Here is a tiny trained network, its code and every weight. The questions are about switching its units off for an input and a class, where a switched-off unit gives its printed mean instead of its output.

import numpy as np


def w(rows, s, z=0):
    codes = np.array(rows[::2]) - 128.0
    scale = np.full(codes.shape[1], s)
    scale[-1] = z or s
    return codes * scale


def f(y):
    return np.maximum(y, 0)


def log_softmax(a):
    a = a - a.max(-1, keepdims=True)
    return a - np.log(np.exp(a).sum(-1, keepdims=True))


def net(x, mask):
    res = np.array(x, float).reshape(1, 7) / 4 @ E
    y = f(res @ A[0][:, :-1].T + A[0][:, -1])
    res = res + np.where(mask, y, B[0][:, -1]) @ B[0][:, :-1]
    return log_softmax(res[-1] @ U[:, :-1].T + U[:, -1])


A, B = {}, {}
E = w([
[118,143,66,181,90,68,161,172,104],'x0',
[91,123,113,85,182,3,188,101,215],'x1',
[210,106,109,110,78,86,229,174,214],'x2',
[126,57,165,80,173,70,157,133,88],'x3',
[111,142,112,145,111,94,132,160,138],'x4',
[109,147,88,94,169,160,176,89,202],'x5',
[151,155,58,137,183,191,142,188,33],'x6',
],0.0049)
A[0] = w([
[94,176,103,153,91,83,149,112,190,87],'N0',
[131,155,132,124,85,93,158,123,203,49],'N1',
[74,142,83,119,149,60,177,102,175,80],'N2',
[112,13,229,93,111,73,101,101,129,144],'N3',
[182,160,142,131,83,206,133,67,232,180],'N4',
[124,1,235,86,92,109,114,77,159,153],'N5',
[92,152,101,110,126,61,168,108,184,7],'N6',
[158,93,103,175,95,82,152,237,90,136],'N7',
[74,184,104,167,95,92,147,113,179,110],'N8',
[174,110,101,194,75,93,146,223,91,83],'N9',
[41,126,89,128,170,68,148,116,105,210],'N10',
[167,118,91,47,166,171,200,134,159,68],'N11',
[158,184,138,147,80,114,127,151,187,125],'N12',
[150,95,82,68,166,124,192,184,124,145],'N13',
],0.0044,0.0014)
B[0] = w([
[80,178,159,164,141,176,78,128,79,197],'N0',
[76,170,167,155,153,172,77,114,87,199],'N1',
[65,165,188,157,173,179,71,98,85,215],'N2',
[155,47,196,37,238,60,179,5,202,239],'N3',
[65,112,235,83,239,131,106,17,141,247],'N4',
[151,58,190,43,248,63,185,2,200,252],'N5',
[75,183,162,171,146,179,71,126,74,196],'N6',
[198,85,76,114,86,67,212,156,184,221],'N7',
[88,177,153,168,133,180,79,131,77,192],'N8',
[206,107,62,145,68,77,200,185,156,210],'N9',
[61,144,218,122,205,155,86,58,108,208],'N10',
[152,62,149,59,166,65,173,83,192,202],'N11',
[95,171,144,166,129,176,85,134,80,193],'N12',
[137,75,156,71,155,80,168,91,179,212],'N13',
],0.006,0.0027)
U = w([
[188,139,61,179,39,134,157,206,124,10],'0',
[140,54,138,33,164,34,195,95,221,104],'1',
[68,189,152,171,149,225,2,119,50,255],'2',
],0.0097,0.0015)

Each question gives the input, the list of numbers given to net, and the class t.
The units are the neurons (one row each of A and B). Each row of codes is followed by its name. A weight is (code - 128) times the scale printed after its matrix; where a second scale follows, it is the last column's (A, B and U).
mask holds one flag per neuron, in row order. A switched-off neuron (its flag False) gives its mean, the last column of its row in B, instead of its output. The means were averaged over made-up inputs and are rounded, as every weight is.
A unit's drop is (log p(t) with every unit on - log p(t) with that unit switched off) / (log p(t) with every unit on - log p(t) with every unit switched off).
The circuit of an input: a set's keep is (log p(t) with only the set's units on - log p(t) with every unit switched off) / (log p(t) with every unit on - log p(t) with every unit switched off). Starting from the 12 units with the biggest drops (on a tie, the unit counted first), units are removed one at a time, each time the one whose removal leaves the highest keep (on an exact tie, the one counted first), for as long as the keep stays at least 0.8.
units of the circuit, in order: the units of the circuit, biggest drop first
top k neurons: the k neurons with the biggest drops, biggest first
drop when u is switched off: that unit's drop, to one decimal
input [-8,-3,-7,8,-7,5,2], class 1: top 2 neurons : (N5; N3)
input [-1,0,-8,8,5,-8,-3], class 1: units of the circuit, in order : (N3)
input [-2,-8,-2,2,-7,-3,-6], class 1: units of the circuit, in order : (N5; N3)
input [-6,2,-1,-2,7,7,2], class 2: top 3 neurons : (N5; N3; N7)
input [-7,-7,6,4,1,-1,8], class 0: top 3 neurons : (N5; N3; N4)
input [-3,-8,7,6,-8,1,8], class 0: top 2 neurons : (N5; N3)
input [8,4,0,-7,0,-3,4], class 0: top 2 neurons : (N9; N7)
input [-1,-5,-1,6,7,7,8], class 0: drop when N3 is switched off : 0.3
input [7,6,6,-5,1,-5,-7], class 2: drop when N9 is switched off : 0.0
input [4,-5,0,1,4,3,-5], class 0: drop when N10 is switched off : 0.2
